Below is a small trained network, with its code and all its weights. Each question gives an input and a class and asks what happens when units are switched off, that is, made to give their printed mean instead of their output.

import numpy as np


def w(rows, s, z=0):
    codes = np.array(rows[::2]) - 128.0
    scale = np.full(codes.shape[1], s)
    scale[-1] = z or s
    return codes * scale


def f(y):
    return y / 2 * (1 + np.tanh(0.7978845608 * (y + 0.044715 * y**3)))


def log_softmax(a):
    a = a - a.max(-1, keepdims=True)
    return a - np.log(np.exp(a).sum(-1, keepdims=True))


def net(x, mask):
    res = np.array(x, float).reshape(1, 7) / 4 @ E
    y = f(res @ A[0][:, :-1].T + A[0][:, -1])
    res = res + np.where(mask, y, B[0][:, -1]) @ B[0][:, :-1]
    return log_softmax(res[-1] @ U[:, :-1].T + U[:, -1])


A, B = {}, {}
E = w([
[209,121,61,113,185,92,107,136,188,136,101],'x0',
[119,161,145,150,132,175,112,65,166,121,100],'x1',
[148,81,80,180,197,114,68,98,116,145,164],'x2',
[152,121,80,105,162,106,126,6,170,151,116],'x3',
[236,104,172,114,153,98,129,95,57,158,172],'x4',
[187,88,144,175,141,74,40,81,169,93,127],'x5',
[136,183,211,127,149,42,73,210,79,158,192],'x6',
],0.013)
A[0] = w([
[136,91,36,144,128,179,116,55,208,74,58,99],'neuron 0',
[49,136,140,168,139,178,119,126,111,156,130,98],'neuron 1',
[108,207,171,54,60,142,188,119,128,142,108,128],'neuron 2',
[97,128,174,71,125,127,137,106,109,135,88,109],'neuron 3',
[166,115,132,108,121,129,147,73,98,130,118,76],'neuron 4',
[114,126,121,158,141,138,98,82,114,134,152,87],'neuron 5',
[111,139,144,128,142,116,80,195,181,96,118,87],'neuron 6',
[82,161,128,164,127,137,69,224,168,68,95,121],'neuron 7',
[122,133,107,133,128,134,129,101,153,112,128,77],'neuron 8',
[54,98,119,176,109,191,138,149,111,154,150,125],'neuron 9',
[209,118,175,148,112,206,152,108,83,106,121,103],'neuron 10',
[88,126,95,121,127,99,115,141,133,142,126,64],'neuron 11',
[122,171,78,117,133,128,119,161,153,150,150,50],'neuron 12',
[113,116,119,78,100,174,160,216,94,133,96,106],'neuron 13',
[108,196,65,105,189,190,178,155,194,175,79,127],'neuron 14',
[103,135,85,133,100,132,101,121,120,152,135,77],'neuron 15',
[180,105,57,109,237,56,126,172,92,189,169,115],'neuron 16',
[126,119,100,105,123,120,118,139,125,131,157,92],'neuron 17',
[48,134,115,166,129,205,120,133,89,130,136,125],'neuron 18',
[141,122,86,86,81,127,207,247,86,91,109,129],'neuron 19',
[151,90,114,99,83,140,135,135,142,126,160,3],'neuron 20',
],0.013,0.014)
B[0] = w([
[112,67,53,90,119,145,219,63,171,197,44,253],'neuron 0',
[87,84,169,140,140,184,144,150,109,105,111,176],'neuron 1',
[74,163,97,164,148,83,159,206,197,138,125,218],'neuron 2',
[130,178,141,135,103,110,138,158,156,114,131,153],'neuron 3',
[130,118,171,177,127,125,102,128,141,153,142,154],'neuron 4',
[106,141,122,108,114,119,167,129,121,91,149,149],'neuron 5',
[167,155,149,166,117,144,122,150,140,173,146,161],'neuron 6',
[171,141,231,216,130,102,104,183,144,149,164,205],'neuron 7',
[135,124,150,125,145,118,120,94,172,126,127,143],'neuron 8',
[73,132,138,128,137,112,137,196,126,82,131,192],'neuron 9',
[197,58,169,166,147,172,79,106,98,130,143,158],'neuron 10',
[160,116,142,140,120,139,102,125,127,107,124,134],'neuron 11',
[157,127,102,117,121,115,100,92,115,96,108,139],'neuron 12',
[79,98,110,84,157,141,182,150,125,85,104,201],'neuron 13',
[130,114,57,9,96,153,159,51,98,93,127,222],'neuron 14',
[148,95,155,129,132,111,142,132,138,120,116,132],'neuron 15',
[205,110,197,195,110,141,90,94,144,243,114,219],'neuron 16',
[146,129,167,142,126,135,132,118,136,116,97,129],'neuron 17',
[72,97,189,111,157,113,129,151,127,99,160,197],'neuron 18',
[45,93,144,168,138,154,217,169,171,115,125,218],'neuron 19',
[135,146,119,122,130,121,116,125,143,145,108,126],'neuron 20',
],0.011,0.026)
U = w([
[95,223,50,55,88,70,101,117,168,116,130,63],'0',
[212,112,126,132,127,139,29,62,75,149,156,103],'1',
[21,122,118,117,129,133,133,183,131,55,156,113],'2',
[112,145,2,132,102,146,66,184,46,149,100,2],'3',
[123,116,155,188,129,119,100,181,166,169,149,210],'4',
[105,82,73,92,121,148,153,61,173,152,95,182],'5',
],0.01,0.0074)

Each question gives the input, the list of numbers given to net, and the class t.
The units are the neurons (one row each of A and B). Each row of codes is followed by its name. A weight is (code - 128) times the scale printed after its matrix; where a second scale follows, it is the last column's (A, B and U).
mask holds one flag per neuron, in row order. A switched-off neuron (its flag False) gives its mean, the last column of its row in B, instead of its output. The means were averaged over made-up inputs and are rounded, as every weight is.
A unit's drop is (log p(t) with every unit on - log p(t) with that unit switched off) / (log p(t) with every unit on - log p(t) with every unit switched off).
The circuit of an input: a set's keep is (log p(t) with only the set's units on - log p(t) with every unit switched off) / (log p(t) with every unit on - log p(t) with every unit switched off). Starting from the 12 units with the biggest drops (on a tie, the unit counted first), units are removed one at a time, each time the one whose removal leaves the highest keep (on an exact tie, the one counted first), for as long as the keep stays at least 0.8.
units of the circuit, in order: the units of the circuit, biggest drop first
k most important neurons: the k neurons with the biggest drops, biggest first
drop when u is switched off: that unit's drop, to one decimal
input [4,7,5,-3,-8,-7,0], class 2: most important neuron	(neuron 9)
input [-2,2,8,0,1,-7,3], class 4: 2 most important neurons	(neuron 16; neuron 0)
input [-8,-6,3,-6,5,6,-7], class 2: 2 most important neurons	(neuron 16; neuron 7)
input [0,-6,-8,-4,-6,3,3], class 4: 4 most important neurons	(neuron 7; neuron 6; neuron 14; neuron 18)
input [-8,0,4,-4,6,1,-8], class 2: 3 most important neurons	(neuron 16; neuron 9; neuron 7)
input [4,6,-6,-7,1,8,-4], class 4: 4 most important neurons	(neuron 14; neuron 7; neuron 13; neuron 6)
input [-6,1,1,-8,-8,4,7], class 4: 2 most important neurons	(neuron 7; neuron 6)
input [5,-1,0,2,7,-8,3], class 4: 2 most important neurons	(neuron 0; neuron 14)
input [6,-3,8,-8,1,1,-5], class 4: 2 most important neurons	(neuron 14; neuron 16)
input [-5,-4,-5,6,-2,-1,-3], class 2: 2 most important neurons	(neuron 16; neuron 2)
input [4,-4,-2,2,4,-2,1], class 4: 2 most important neurons	(neuron 14; neuron 0)
input [6,0,4,2,-5,0,6], class 1: drop when neuron 2 is switched off	0.2
input [-8,1,-4,-1,-4,-5,-8], class 2: drop when neuron 20 is switched off	0.0
input [1,8,-8,6,5,-2,3], class 4: units of the circuit, in order	(neuron 0)
input [3,3,-2,8,2,0,7], class 1: drop when neuron 19 is switched off	0.1
input [-7,5,5,2,5,5,-2], class 1: drop when neuron 19 is switched off	0.2
